Here is a tiny trained network, its code and every weight. The questions are about switching its units off for an input and a class, where a switched-off unit gives its printed mean instead of its output.

import numpy as np


def w(rows, s, z=0):
    codes = np.array(rows[::2]) - 128.0
    scale = np.full(codes.shape[1], s)
    scale[-1] = z or s
    return codes * scale


def norm(h):
    return h / np.sqrt((h * h).mean(-1, keepdims=True) + 1e-5)


def f(y):
    return np.maximum(y, 0)


def log_softmax(a):
    a = a - a.max(-1, keepdims=True)
    return a - np.log(np.exp(a).sum(-1, keepdims=True))


def net(x, mask):
    res = np.array(x, float).reshape(1, 5) / 4 @ E
    u = 0
    for l in range(2):
        y = f(norm(res) @ A[l][:, :-1].T + A[l][:, -1])
        res = res + np.where(mask[u : u + 9], y, B[l][:, -1]) @ B[l][:, :-1]
        u += 9
    return log_softmax(norm(res)[-1] @ U[:, :-1].T + U[:, -1])


A, B = {}, {}
E = w([
[80,231,75,210,224,89],'x0',
[17,97,153,153,53,138],'x1',
[61,99,151,196,88,31],'x2',
[24,160,232,38,196,17],'x3',
[92,59,2,92,129,193],'x4',
],0.0047)
A[0] = w([
[77,164,101,211,166,138,28],'L0N1',
[90,144,109,251,143,120,4],'L0N2',
[124,116,77,161,122,144,200],'L0N3',
[168,102,141,98,154,121,88],'L0N4',
[134,2,104,111,88,104,86],'L0N5',
[107,120,75,61,125,190,3],'L0N6',
[222,148,134,119,120,157,60],'L0N7',
[158,193,147,159,226,120,122],'L0N8',
[81,171,123,119,180,131,101],'L0N9',
],0.0093,0.0022)
B[0] = w([
[121,210,89,180,69,113,206],'L0N1',
[70,255,87,115,77,154,212],'L0N2',
[94,115,201,92,127,97,208],'L0N3',
[145,141,104,197,108,156,164],'L0N4',
[120,72,38,159,34,187,224],'L0N5',
[49,148,182,50,164,175,185],'L0N6',
[184,153,196,145,91,106,212],'L0N7',
[134,39,69,76,108,87,254],'L0N8',
[152,64,114,115,92,75,196],'L0N9',
],0.011,0.005)
A[1] = w([
[173,144,52,129,225,62,42],'L1N1',
[249,146,161,152,136,177,102],'L1N2',
[58,122,92,108,150,144,182],'L1N3',
[137,108,157,96,131,146,127],'L1N4',
[101,169,86,176,150,115,54],'L1N5',
[156,151,56,123,133,157,253],'L1N6',
[109,131,141,92,223,249,10],'L1N7',
[97,180,102,199,140,129,22],'L1N8',
[102,101,170,132,90,97,169],'L1N9',
],0.013,0.0021)
B[1] = w([
[232,35,186,110,31,80,216],'L1N1',
[176,198,62,230,197,113,251],'L1N2',
[213,157,80,145,183,152,241],'L1N3',
[111,144,131,182,124,106,188],'L1N4',
[81,197,134,101,66,98,197],'L1N5',
[68,111,208,107,146,114,242],'L1N6',
[212,171,229,2,150,212,191],'L1N7',
[90,214,107,71,66,66,200],'L1N8',
[82,124,142,127,209,142,253],'L1N9',
],0.014,0.0048)
U = w([
[233,200,111,241,171,142,166],'0',
[104,102,94,113,199,167,63],'1',
[4,87,240,122,253,92,102],'2',
[118,108,112,140,143,136,2],'3',
[40,250,110,114,23,78,166],'4',
[228,29,153,73,64,28,138],'5',
[62,13,89,136,46,233,172],'6',
[181,138,219,28,161,255,147],'7',
],0.0093,0.0063)

Each question gives the input, the list of numbers given to net, and the class t.
The units are the neurons (one row each of A and B). Each row of codes is followed by its name. A weight is (code - 128) times the scale printed after its matrix; where a second scale follows, it is the last column's (A, B and U).
mask holds one flag per neuron, layer by layer. A switched-off neuron (its flag False) gives its mean, the last column of its row in B, instead of its output. The means were averaged over made-up inputs and are rounded, as every weight is.
A unit's drop is (log p(t) with every unit on - log p(t) with that unit switched off) / (log p(t) with every unit on - log p(t) with every unit switched off).
The circuit of an input: a set's keep is (log p(t) with only the set's units on - log p(t) with every unit switched off) / (log p(t) with every unit on - log p(t) with every unit switched off). Starting from the 12 units with the biggest drops (on a tie, the unit counted first), units are removed one at a time, each time the one whose removal leaves the highest keep (on an exact tie, the one counted first), for as long as the keep stays at least 0.8.
units of the circuit, in order: the units of the circuit, biggest drop first
unit that matters most: the unit with the biggest drop
top k neurons: the k neurons with the biggest drops, biggest first
k most important neurons of layer l: the k neurons of layer l with the biggest drops, biggest first
input [7,5,-5,6,-5], class 5: 2 most important neurons of layer 0	(L0N8; L0N9)
input [-8,-8,8,-4,4], class 6: units of the circuit, in order	(L0N5)
input [6,-5,3,3,5], class 5: top 3 neurons	(L1N1; L0N8; L0N9)
input [5,3,-2,3,-6], class 5: top 3 neurons	(L0N8; L0N9; L0N5)
input [-3,-1,-2,8,-8], class 2: top 2 neurons	(L1N9; L1N1)
input [-4,5,-7,-7,5], class 7: top 2 neurons	(L0N6; L1N7)
input [-2,7,8,7,6], class 6: 2 most important neurons of layer 0	(L0N5; L0N3)
input [-7,6,2,7,1], class 6: 2 most important neurons of layer 1	(L1N6; L1N2)
input [-2,5,3,-2,-8], class 2: top 4 neurons	(L1N9; L0N1; L0N5; L0N4)
input [2,-7,8,3,7], class 5: top 2 neurons	(L1N1; L0N9)
input [-5,6,-5,8,0], class 2: top 2 neurons	(L1N9; L0N2)
input [2,-6,6,2,4], class 5: top 2 neurons	(L1N1; L0N8)
input [7,-5,2,-3,0], class 4: top 2 neurons	(L0N2; L0N1)
input [2,-4,0,-1,-2], class 5: units of the circuit, in order	(L0N8)
input [0,-2,0,7,6], class 1: 2 most important neurons of layer 0	(L0N9; L0N6)
input [4,-8,5,1,0], class 5: top 2 neurons	(L0N8; L1N1)
input [-2,6,8,3,3], class 6: 2 most important neurons of layer 0	(L0N5; L0N1)
input [-5,-3,2,4,-7], class 2: 2 most important neurons of layer 1	(L1N9; L1N3)
input [-5,-2,3,-6,-1], class 0: 4 most important neurons of layer 0	(L0N7; L0N8; L0N2; L0N9)
input [-6,-6,-4,-6,-1], class 0: unit that matters most	L1N2
input [-7,7,-6,2,7], class 7: 2 most important neurons of layer 1	(L1N7; L1N3)
input [8,-7,2,-7,4], class 4: 2 most important neurons of layer 0	(L0N2; L0N1)
input [-6,3,-4,-1,7], class 7: top 3 neurons	(L0N6; L1N7; L0N8)
